Below is a small trained network, with its code and all its weights. Each question gives an input and a target symbol and asks what happens when units are switched off, that is, made to give their printed mean instead of their output.

import numpy as np


def w(rows, s, z=0):
    codes = np.array(rows[::2]) - 128.0
    scale = np.full(codes.shape[1], s)
    scale[-1] = z or s
    return codes * scale


def softmax(a):
    e = np.exp(a - a.max(-1, keepdims=True))
    return e / e.sum(-1, keepdims=True)


def log_softmax(a):
    a = a - a.max(-1, keepdims=True)
    return a - np.log(np.exp(a).sum(-1, keepdims=True))


def net(x, mask):
    ids = ['ΔΠαγεζηψ'.index(c) for c in x.split()]
    T = len(ids)
    res = E[ids] + P[:T]
    u = 0
    for l in range(2):
        r = res
        for j in range(3):
            rows = slice(3 * j, 3 * j + 3)
            q, k, v = (r @ M[l][rows].T for M in (Q, K, V))
            z = softmax(np.where(np.tri(T) > 0, q @ k.T / 3**0.5, -1e9)) @ v
            o = O[l][rows]
            res = res + np.where(mask[u + j], z, o[:, -1]) @ o[:, :-1]
        u += 3
    return log_softmax(res[-1] @ U[:, :-1].T + U[:, -1])


Q, K, V, O = {}, {}, {}, {}
E = w([
[89,61,143,214,142,95,86],'Δ',
[153,209,227,127,80,99,135],'Π',
[118,76,74,170,159,8,146],'α',
[121,84,138,131,7,182,133],'γ',
[46,105,128,86,134,154,187],'ε',
[117,250,106,77,116,191,124],'ζ',
[122,43,12,164,167,102,106],'η',
[102,99,93,31,195,66,59],'ψ',
],0.018)
P = w([
[76,144,118,116,30,255,245],'0',
[125,92,96,60,68,142,161],'1',
[134,133,91,80,67,124,126],'2',
[166,141,117,85,72,121,92],'3',
[156,158,117,97,89,132,84],'4',
[140,152,137,94,99,110,83],'5',
[133,194,129,105,131,133,77],'6',
[106,204,125,104,146,105,51],'7',
[93,249,133,93,175,96,36],'8',
[111,246,138,79,202,157,59],'9',
],0.0041)
Q[0] = w([
[113,168,51,119,14,124,158],'0.h0',
[75,116,87,171,171,76,98],'0.h0',
[80,114,157,95,142,141,137],'0.h0',
[57,156,122,83,117,163,91],'0.h1',
[124,147,99,113,90,72,74],'0.h1',
[165,129,159,133,184,75,126],'0.h1',
[92,61,129,246,139,134,173],'0.h2',
[66,120,74,75,163,51,169],'0.h2',
[86,43,156,191,108,122,150],'0.h2',
],0.011)
K[0] = w([
[184,177,67,144,254,27,80],'0.h0',
[193,127,190,107,82,64,120],'0.h0',
[202,89,47,151,95,138,117],'0.h0',
[60,144,151,92,36,81,136],'0.h1',
[191,96,175,98,45,148,63],'0.h1',
[113,66,27,163,140,111,82],'0.h1',
[193,52,90,137,70,219,172],'0.h2',
[53,90,17,112,183,40,166],'0.h2',
[162,83,126,85,58,163,165],'0.h2',
],0.0075)
V[0] = w([
[55,112,78,89,172,69,162],'0.h0',
[114,69,42,195,112,211,80],'0.h0',
[162,86,87,85,161,94,56],'0.h0',
[191,229,108,38,94,174,206],'0.h1',
[147,108,112,99,52,172,119],'0.h1',
[132,142,156,121,122,5,73],'0.h1',
[122,169,149,87,35,156,130],'0.h2',
[47,2,146,194,138,130,93],'0.h2',
[185,99,184,164,75,106,87],'0.h2',
],0.0079)
O[0] = w([
[223,12,169,99,46,184,218,235],'0.h0',
[223,101,187,158,248,229,97,151],'0.h0',
[198,93,131,130,153,98,86,168],'0.h0',
[133,26,111,146,221,129,184,54],'0.h1',
[86,87,212,253,218,114,132,188],'0.h1',
[81,152,94,77,52,84,78,181],'0.h1',
[158,146,130,56,212,62,30,68],'0.h2',
[149,17,154,100,164,73,157,250],'0.h2',
[119,221,101,48,147,53,84,90],'0.h2',
],0.0053,0.0026)
Q[1] = w([
[131,15,65,81,160,120,127],'1.h0',
[84,110,176,131,156,255,150],'1.h0',
[115,136,161,99,149,71,132],'1.h0',
[52,107,184,73,139,167,195],'1.h1',
[96,193,231,37,95,140,165],'1.h1',
[97,141,168,47,74,102,76],'1.h1',
[184,163,99,145,60,101,133],'1.h2',
[119,94,118,238,127,160,91],'1.h2',
[109,105,175,159,140,129,202],'1.h2',
],0.007)
K[1] = w([
[228,105,131,120,183,91,105],'1.h0',
[142,116,203,103,157,171,206],'1.h0',
[44,94,84,123,84,20,41],'1.h0',
[120,60,221,104,96,102,213],'1.h1',
[155,189,216,102,49,212,127],'1.h1',
[34,193,206,75,118,86,119],'1.h1',
[65,187,173,183,131,114,41],'1.h2',
[137,123,133,255,82,165,127],'1.h2',
[216,102,205,158,188,67,234],'1.h2',
],0.0068)
V[1] = w([
[144,134,150,86,163,122,97],'1.h0',
[163,156,213,90,137,164,185],'1.h0',
[214,84,172,151,177,110,171],'1.h0',
[112,94,75,176,128,158,86],'1.h1',
[159,79,160,44,196,160,225],'1.h1',
[162,148,25,100,125,143,125],'1.h1',
[70,118,243,170,110,157,36],'1.h2',
[141,195,197,113,254,106,189],'1.h2',
[120,123,165,185,87,64,150],'1.h2',
],0.0061)
O[1] = w([
[47,128,79,115,157,88,124,58],'1.h0',
[60,165,167,118,118,61,113,4],'1.h0',
[128,216,152,79,123,110,129,186],'1.h0',
[147,168,163,146,126,137,146,171],'1.h1',
[128,124,135,160,65,118,69,95],'1.h1',
[212,150,150,185,168,148,136,127],'1.h1',
[69,157,103,180,106,148,120,131],'1.h2',
[156,165,95,123,105,138,192,9],'1.h2',
[121,122,254,194,96,65,138,183],'1.h2',
],0.008,0.0026)
U = w([
[60,147,153,227,43,185,14,79],'Δ',
[102,214,121,89,50,53,104,233],'Π',
[189,147,112,131,28,84,187,115],'α',
[130,134,171,119,253,74,63,91],'γ',
[95,107,189,64,113,147,196,160],'ε',
[141,142,135,94,161,84,144,89],'ζ',
[196,104,83,181,156,183,138,252],'η',
[138,105,43,1,99,125,63,31],'ψ',
],0.0069,0.0022)

Each question gives the input, a string of symbols that net reads in full, and the target symbol t.
The units are the heads (3 rows each of Q, K, V and O). Each row of codes is followed by its name. A weight is (code - 128) times the scale printed after its matrix; where a second scale follows, it is the last column's (O and U).
mask holds one flag per head, layer by layer. A switched-off head (its flag False) gives its mean, the last column of its rows in O, instead of its output. The means were averaged over made-up inputs and are rounded, as every weight is.
A unit's drop is (log p(t) with every unit on - log p(t) with that unit switched off) / (log p(t) with every unit on - log p(t) with every unit switched off).
The circuit of an input: a set's keep is (log p(t) with only the set's units on - log p(t) with every unit switched off) / (log p(t) with every unit on - log p(t) with every unit switched off). Starting from all 6 units, units are removed one at a time, each time the one whose removal leaves the highest keep (on an exact tie, the one counted first), for as long as the keep stays at least 0.8.
units of the circuit, in order: the units of the circuit, biggest drop first
most important unit: the unit with the biggest drop
heads that matter: for each layer, one digit per head in row order, 1 if its drop is at least 0.15 and else 0, layers parted by /
drop of u: that unit's drop, to one decimal
input Π Π η Π Π η α η η γ, target γ: most important unit	0.h0
input γ η ζ η Π ε ε η, target Π: units of the circuit, in order	[0.h0, 0.h2, 1.h0]
input ψ ζ η ψ ζ η Π η Π ζ, target ψ: units of the circuit, in order	[1.h2, 1.h1]
input Δ η η Π η Π, target η: heads that matter	101 / 100
input η α α α η, target α: units of the circuit, in order	[0.h2, 0.h0, 0.h1]
input γ η ζ α ψ Δ, target γ: heads that matter	101 / 000
input α γ α ζ ψ, target γ: units of the circuit, in order	[0.h1, 0.h0]
input γ η α, target α: units of the circuit, in order	[0.h2, 0.h1, 0.h0, 1.h1]
input ζ α ζ ζ ζ, target η: heads that matter	001 / 001
input α ψ η γ, target γ: units of the circuit, in order	[0.h2, 0.h1, 1.h2]
input η Π η η ε ε α, target α: units of the circuit, in order	[0.h2, 1.h0, 0.h1, 0.h0]
input η η γ Δ ε γ η, target γ: heads that matter	110 / 100
input γ ζ ε ε γ ζ, target Δ: heads that matter	011 / 010
input ε Δ Π ζ, target ψ: units of the circuit, in order	[0.h2, 1.h2]
input γ η ζ, target γ: units of the circuit, in order	[1.h0, 0.h1]
input ε γ ζ, target Δ: units of the circuit, in order	[0.h1, 1.h1, 0.h2]
input ε η Π Π η, target Π: heads that matter	101 / 100
input ζ η γ η, target γ: units of the circuit, in order	[1.h0, 0.h0, 0.h1]
input η η ψ η Π η Π, target η: units of the circuit, in order	[0.h0, 1.h0, 0.h2]
input ζ α η ζ, target γ: most important unit	0.h1
input Π γ ζ ψ Δ ζ ε ζ Π γ, target ψ: drop of 0.h2	0.9
input α Π Π γ, target ψ: drop of 0.h1	0.2
input Δ Δ Π Π, target Π: drop of 1.h2	0.1
